Here is a tiny trained network, its code and every weight. The questions are about switching its units off for an input and a class, where a switched-off unit gives its printed mean instead of its output.

import numpy as np


def w(rows, s, z=0):
    codes = np.array(rows[::2]) - 128.0
    scale = np.full(codes.shape[1], s)
    scale[-1] = z or s
    return codes * scale


def f(y):
    return np.maximum(y, 0)


def log_softmax(a):
    a = a - a.max(-1, keepdims=True)
    return a - np.log(np.exp(a).sum(-1, keepdims=True))


def net(x, mask):
    res = np.array(x, float).reshape(1, 2) / 4 @ E
    y = f(res @ A[0][:, :-1].T + A[0][:, -1])
    res = res + np.where(mask, y, B[0][:, -1]) @ B[0][:, :-1]
    return log_softmax(res[-1] @ U[:, :-1].T + U[:, -1])


A, B = {}, {}
E = w([
[66,121,134,208,191,186,144,99,71,248],'x0',
[106,120,116,153,50,3,139,71,142,161],'x1',
],0.016)
A[0] = w([
[120,143,122,144,109,42,128,119,132,170,58],'N1',
[145,136,148,117,127,122,120,113,154,97,225],'N2',
[93,118,143,167,152,163,131,114,105,206,191],'N3',
[115,120,118,148,102,84,111,95,147,138,19],'N4',
[114,133,108,118,101,121,129,147,140,86,171],'N5',
[148,119,127,108,115,117,122,134,130,58,183],'N6',
[108,148,124,115,100,121,122,136,111,100,187],'N7',
[105,132,138,124,99,80,123,133,122,158,75],'N8',
[132,139,127,119,158,253,115,154,131,77,43],'N9',
[101,129,140,114,140,141,124,127,153,169,254],'N10',
[145,114,135,113,124,105,116,136,143,31,173],'N11',
[113,119,106,150,142,155,111,118,130,178,185],'N12',
],0.021,0.0033)
B[0] = w([
[126,56,162,117,190,82,122,90,115,65,212],'N1',
[148,136,125,140,127,177,88,133,145,157,179],'N2',
[166,216,77,117,99,200,119,174,159,131,249],'N3',
[130,93,176,130,173,100,163,100,76,121,186],'N4',
[145,139,107,128,132,156,139,188,150,156,183],'N5',
[147,166,84,152,112,196,134,151,111,168,214],'N6',
[121,135,115,152,126,155,119,137,130,145,162],'N7',
[113,49,159,142,119,112,123,123,151,130,180],'N8',
[116,8,189,141,165,23,144,65,109,94,253],'N9',
[132,163,108,112,104,133,119,110,129,132,168],'N10',
[93,230,101,107,90,144,125,135,138,144,236],'N11',
[93,180,107,117,75,138,117,166,132,159,195],'N12',
],0.012,0.03)
U = w([
[139,247,42,116,106,194,115,187,136,174,253],'0',
[119,3,134,125,183,77,141,112,96,129,3],'1',
],0.012,0.00031)

Each question gives the input, the list of numbers given to net, and the class t.
The units are the neurons (one row each of A and B). Each row of codes is followed by its name. A weight is (code - 128) times the scale printed after its matrix; where a second scale follows, it is the last column's (A, B and U).
mask holds one flag per neuron, in row order. A switched-off neuron (its flag False) gives its mean, the last column of its row in B, instead of its output. The means were averaged over made-up inputs and are rounded, as every weight is.
A unit's drop is (log p(t) with every unit on - log p(t) with that unit switched off) / (log p(t) with every unit on - log p(t) with every unit switched off).
unit that matters most: the unit with the biggest drop
top k neurons: the k neurons with the biggest drops, biggest first
drop when u is switched off: that unit's drop, to one decimal
input [4,6], class 1: unit that matters most	N1
input [6,7], class 1: top 3 neurons	N1, N11, N4
input [6,-7], class 1: top 3 neurons	N9, N11, N6
input [4,-5], class 1: top 2 neurons	N9, N11
input [-6,-7], class 1: top 2 neurons	N9, N3
input [3,-5], class 1: drop when N9 is switched off	2.3
input [0,-2], class 1: drop when N3 is switched off	0.2
input [2,-5], class 1: drop when N9 is switched off	0.9
input [-3,-6], class 1: drop when N9 is switched off	1.7
input [0,1], class 1: top 2 neurons	N3, N11
